Here is a tiny trained network, its code and every weight. The questions are about switching its units off for an input and a class, where a switched-off unit gives its printed mean instead of its output.

import numpy as np


def w(rows, s, z=0):
    codes = np.array(rows[::2]) - 128.0
    scale = np.full(codes.shape[1], s)
    scale[-1] = z or s
    return codes * scale


def norm(h):
    return h / np.sqrt((h * h).mean(-1, keepdims=True) + 1e-5)


def f(y):
    return np.maximum(y, 0)


def log_softmax(a):
    a = a - a.max(-1, keepdims=True)
    return a - np.log(np.exp(a).sum(-1, keepdims=True))


def net(x, mask):
    res = np.array(x, float).reshape(1, 4) / 4 @ E
    u = 0
    for l in range(2):
        y = f(norm(res) @ A[l][:, :-1].T + A[l][:, -1])
        res = res + np.where(mask[u : u + 10], y, B[l][:, -1]) @ B[l][:, :-1]
        u += 10
    return log_softmax(norm(res)[-1] @ U[:, :-1].T + U[:, -1])


A, B = {}, {}
E = w([
[83,85,49,164,111,65],'x0',
[153,112,134,109,142,114],'x1',
[46,124,162,57,133,130],'x2',
[159,137,109,91,2,110],'x3',
],0.0083)
A[0] = w([
[195,190,114,177,255,141,153],'0.n0',
[114,90,146,95,108,158,8],'0.n1',
[113,143,47,70,188,135,10],'0.n2',
[194,155,147,154,148,180,253],'0.n3',
[85,197,55,147,133,214,180],'0.n4',
[149,121,171,134,163,101,10],'0.n5',
[46,158,79,100,114,157,40],'0.n6',
[95,139,86,123,200,107,19],'0.n7',
[156,156,171,200,144,99,214],'0.n8',
[100,114,148,41,68,132,123],'0.n9',
],0.0084,0.0018)
B[0] = w([
[147,103,192,175,121,20,255],'0.n0',
[182,160,204,115,146,126,150],'0.n1',
[87,145,108,113,123,180,150],'0.n2',
[229,255,228,139,124,218,214],'0.n3',
[158,109,175,106,126,74,170],'0.n4',
[119,106,148,111,93,160,148],'0.n5',
[126,126,179,174,186,153,174],'0.n6',
[105,22,93,47,191,237,175],'0.n7',
[143,131,85,150,121,68,191],'0.n8',
[111,180,174,85,133,94,228],'0.n9',
],0.0076,0.0059)
A[1] = w([
[100,155,194,105,154,189,91],'1.n0',
[186,247,112,139,61,68,61],'1.n1',
[50,133,120,66,57,41,117],'1.n2',
[211,120,160,125,1,148,110],'1.n3',
[150,81,129,163,86,86,94],'1.n4',
[154,138,20,169,108,120,112],'1.n5',
[18,78,104,44,176,176,108],'1.n6',
[218,126,166,74,130,110,1],'1.n7',
[179,65,66,227,124,92,180],'1.n8',
[127,185,126,229,165,169,161],'1.n9',
],0.0084,0.0023)
B[1] = w([
[145,89,103,38,79,120,214],'1.n0',
[75,137,24,203,136,198,253],'1.n1',
[254,129,190,231,109,78,231],'1.n2',
[112,188,109,143,132,151,246],'1.n3',
[95,144,110,140,139,67,179],'1.n4',
[89,96,128,100,102,87,175],'1.n5',
[157,91,109,152,98,194,213],'1.n6',
[111,150,115,117,111,168,200],'1.n7',
[106,106,73,92,179,78,234],'1.n8',
[145,36,197,153,178,56,185],'1.n9',
],0.0082,0.006)
U = w([
[189,173,178,203,117,70,253],'0',
[82,128,93,152,186,35,181],'1',
[154,233,104,178,106,164,134],'2',
[73,163,22,193,58,35,10],'3',
[94,153,205,64,158,162,146],'4',
[69,87,58,116,147,220,122],'5',
[101,254,158,72,53,126,73],'6',
],0.0093,0.0028)

Each question gives the input, the list of numbers given to net, and the class t.
The units are the neurons (one row each of A and B). Each row of codes is followed by its name. A weight is (code - 128) times the scale printed after its matrix; where a second scale follows, it is the last column's (A, B and U).
mask holds one flag per neuron, layer by layer. A switched-off neuron (its flag False) gives its mean, the last column of its row in B, instead of its output. The means were averaged over made-up inputs and are rounded, as every weight is.
A unit's drop is (log p(t) with every unit on - log p(t) with that unit switched off) / (log p(t) with every unit on - log p(t) with every unit switched off).
The circuit of an input: a set's keep is (log p(t) with only the set's units on - log p(t) with every unit switched off) / (log p(t) with every unit on - log p(t) with every unit switched off). Starting from the 12 units with the biggest drops (on a tie, the unit counted first), units are removed one at a time, each time the one whose removal leaves the highest keep (on an exact tie, the one counted first), for as long as the keep stays at least 0.8.
units of the circuit, in order: the units of the circuit, biggest drop first
top k neurons: the k neurons with the biggest drops, biggest first
top k neurons in layer l: the k neurons of layer l with the biggest drops, biggest first
drop of u: that unit's drop, to one decimal
input [6,-4,-8,-2], class 1: units of the circuit, in order -> 1.n8, 1.n9
input [6,-8,6,0], class 5: units of the circuit, in order -> 0.n0, 1.n6
input [1,0,-1,-2], class 1: top 4 neurons -> 0.n0, 1.n2, 0.n7, 1.n8
input [2,1,4,4], class 0: top 2 neurons -> 1.n2, 0.n3
input [7,-8,7,-4], class 5: units of the circuit, in order -> 1.n6, 0.n7
input [5,4,4,-8], class 5: units of the circuit, in order -> 0.n7, 1.n6
input [3,-2,6,0], class 5: units of the circuit, in order -> 0.n0
input [7,-5,1,-1], class 5: top 2 neurons -> 0.n0, 0.n7
input [1,8,3,-6], class 5: units of the circuit, in order -> 0.n7, 1.n6
input [8,1,8,2], class 0: top 2 neurons -> 1.n2, 1.n1
input [-1,2,1,1], class 6: units of the circuit, in order -> 0.n0, 0.n9
input [-2,5,-6,7], class 2: top 2 neurons in layer 0 -> 0.n3, 0.n0
input [6,-4,8,6], class 0: drop of 1.n2 -> 0.8
input [3,7,5,4], class 0: drop of 1.n2 -> 1.6
input [1,3,-8,0], class 1: units of the circuit, in order -> 1.n8
input [-1,4,-2,2], class 2: drop of 1.n1 -> 0.1
